[[-11 -13 -12   3 -14  -8   1]
 [  6   6   1 -19 -12   1  -1]
 [  1  -3   5  -2  10   6  -5]
 [-42 -24 -40  25 -16 -62 -26]
 [-44 -31 -27  52  -5 -19   8]]
->
[[  6   6   1 -19 -12   1  -1]
 [  1  -3   5  -2  10   6  -5]
 [-11 -13 -12   3 -14  -8   1]
 [-42 -24 -40  25 -16 -62 -26]
 [-44 -31 -27  52  -5 -19   8]]

[[  9   8  17  -2  -2  15   3 -14   0]
 [  1 -29 -64   1  35 -48 -10  48   9]
 [-16 -14   1   2 -26 -23  -2  30 -14]]
->
[[  9   8  17  -2  -2  15   3 -14   0]
 [-16 -14   1   2 -26 -23  -2  30 -14]
 [  1 -29 -64   1  35 -48 -10  48   9]]

[[ 11  24 -34 -17  66   4 -10 -13  24]
 [ 27  38  16 -34  -8   2 -25 -30  -8]
 [ 33 -22 -32  30  -2  15 -39   8  42]
 [-30  14  35  34  26 -20  -2  26  -1]]
->
[[ 27  38  16 -34  -8   2 -25 -30  -8]
 [ 11  24 -34 -17  66   4 -10 -13  24]
 [-30  14  35  34  26 -20  -2  26  -1]
 [ 33 -22 -32  30  -2  15 -39   8  42]]

[[ 17 -18 -48 -13  29  20  23 -50 -15   4  21  54]
 [ 27  36  11  -3 -25   1  39 -25 -15  19 -24  54]
 [  1 -16 -11 -29  -3 -45 -34 -17  50 -47  10 -69]]
->
[[ 27  36  11  -3 -25   1  39 -25 -15  19 -24  54]
 [  1 -16 -11 -29  -3 -45 -34 -17  50 -47  10 -69]
 [ 17 -18 -48 -13  29  20  23 -50 -15   4  21  54]]

[[ 36 -13  14   8]
 [ 13  -6   8 -24]
 [-12  28  15 -52]
 [ 14 -14  -1  -3]
 [ 37 -38  -6  41]
 [ -1 -29  -8  23]]
->
[[-12  28  15 -52]
 [ 13  -6   8 -24]
 [ 36 -13  14   8]
 [ 14 -14  -1  -3]
 [ -1 -29  -8  23]
 [ 37 -38  -6  41]]

[[  2   3  -2  -1  -4  -3   1   1  -6   0   1  -5  -2  -3]
 [-20  -8 -24  -4 -36  34  27 -16  20 -30   6  29 -30 -51]
 [ 15   6   7  -2 -13 -13   4  12 -26   2   2 -24   4   8]
 [ 12 -30  46  15  -4  -7  37  19  20 -22  -4  -7 -12  10]
 [ 22 -23  47   1   3 -25   3  27 -21   0  -9 -36  29  47]
 [ 27 -24  54   3   6 -27   5  32 -22   2  -9 -40  33  55]]
->
[[ 15   6   7  -2 -13 -13   4  12 -26   2   2 -24   4   8]
 [  2   3  -2  -1  -4  -3   1   1  -6   0   1  -5  -2  -3]
 [-20  -8 -24  -4 -36  34  27 -16  20 -30   6  29 -30 -51]
 [ 22 -23  47   1   3 -25   3  27 -21   0  -9 -36  29  47]
 [ 27 -24  54   3   6 -27   5  32 -22   2  -9 -40  33  55]
 [ 12 -30  46  15  -4  -7  37  19  20 -22  -4  -7 -12  10]]
---
[[ 14   9  19 -22]
 [ -1   1   0  -3]
 [ -3  60 -25   4]]
->
[[ 14   9  19 -22]
 [ -3  60 -25   4]]

[[ 45 -42  13 -24  40  55 -54  -8]
 [ 60  47  45   4  66  11  -7  34]
 [ 11  29   6 -53 -23  25  37  21]
 [-26  19  62 -16  17  10   4 -66]
 [ 55 -64 -51  24 -18 -67  26 -31]
 [ 57 -38   6   4  -1 -62  -9  15]
 [-37  -7  -6 -38 -60  32  29 -59]
 [-15  20  60   1  53  32 -52  20]
 [ 70 -16  -6 -52 -55  26  44 -55]
 [ 57  43 -68  19   3  19 -10 -59]
 [ 45  56 -38  34  37   8  39  -4]]
->
[[ 45 -42  13 -24  40  55 -54  -8]
 [ 11  29   6 -53 -23  25  37  21]
 [ 55 -64 -51  24 -18 -67  26 -31]
 [-37  -7  -6 -38 -60  32  29 -59]
 [ 70 -16  -6 -52 -55  26  44 -55]
 [ 45  56 -38  34  37   8  39  -4]]

[[ -4   2   5 -37 -38 -15  33   7   1 -14  36 -58 -22 -30]
 [ 20 -11 -29 -35  -9  -6  39 -25  24 -20  55 -32  12 -29]
 [-12  12  15 -16 -28 -20  26   5 -20 -15  16 -62 -46 -38]
 [  2  -3 -51 -17   5  13  45 -14  27 -34  35 -35  -6 -32]
 [ 29  -3  15 -24 -12 -45  20 -41 -14  -6  50 -36   2 -33]]
->
[[ -4   2   5 -37 -38 -15  33   7   1 -14  36 -58 -22 -30]
 [-12  12  15 -16 -28 -20  26   5 -20 -15  16 -62 -46 -38]
 [ 29  -3  15 -24 -12 -45  20 -41 -14  -6  50 -36   2 -33]]

[[-31   8   9  -8  11   9   4  18 -31  14 -13   4  10  -1 -32   8]
 [-24 -23 -26 -26 -48  -7 -13 -28 -23 -50  11  -7   4   0  48 -40]
 [ 16  12  10  73   8   3  24  12  11 -28   3   9  11   0  -3  38]]
->
[[-31   8   9  -8  11   9   4  18 -31  14 -13   4  10  -1 -32   8]
 [ 16  12  10  73   8   3  24  12  11 -28   3   9  11   0  -3  38]]

[[  0 -29   0  -7   3  -6  15 -11 -20 -17   4]
 [ -6 -16  17  -9   9 -10   0 -11 -62 -30  27]
 [-10   4   6   4   0   3 -11   0 -11   3   0]]
->
[[  0 -29   0  -7   3  -6  15 -11 -20 -17   4]
 [-10   4   6   4   0   3 -11   0 -11   3   0]]

[[-22 -27 -25  16   6 -27]
 [ 30  28 -50 -46  23  11]
 [ -5   8 -35 -10   9   5]
 [-22 -25 -56   5  28 -33]
 [ -5 -16 -69 -20  23 -31]
 [-11 -12 -68 -13  30 -29]]
->
[[-22 -27 -25  16   6 -27]
 [ -5   8 -35 -10   9   5]
 [ -5 -16 -69 -20  23 -31]]

[[ -9 -33  50 -14  26   8  17 -15   6   8  17 -29  15  -2]
 [-13 -14  54 -18  23  11  18 -10  14   2  14 -27  22  16]
 [ -5 -51  37  -4  23   6  13 -17  -1  13  19 -26   8 -18]
 [-15   4  49 -17  15  13  19  -5  22  -5   8 -20  27  35]]
->
[[ -9 -33  50 -14  26   8  17 -15   6   8  17 -29  15  -2]
 [ -5 -51  37  -4  23   6  13 -17  -1  13  19 -26   8 -18]]

[[ -5  19  16 -10   8  49  12 -25  47  20]
 [-13   4   5  17   9  17   4  34  11   4]
 [ 55   0   6   0 -44 -11  -7  -7  -6   4]
 [  5   2   0   1   4  -9 -10  14  -8   4]
 [-52  -1  -3   4  15   0   4  -7   1  -4]
 [-24   2  -2   8  14   7   4  14  12   3]
 [ 26  -6  -2   8 -19 -14 -12  21 -17  -5]
 [ 19  13   5 -17 -12  22   7 -49  25  12]]
->
[[ -5  19  16 -10   8  49  12 -25  47  20]
 [ 55   0   6   0 -44 -11  -7  -7  -6   4]
 [-52  -1  -3   4  15   0   4  -7   1  -4]
 [ 26  -6  -2   8 -19 -14 -12  21 -17  -5]]
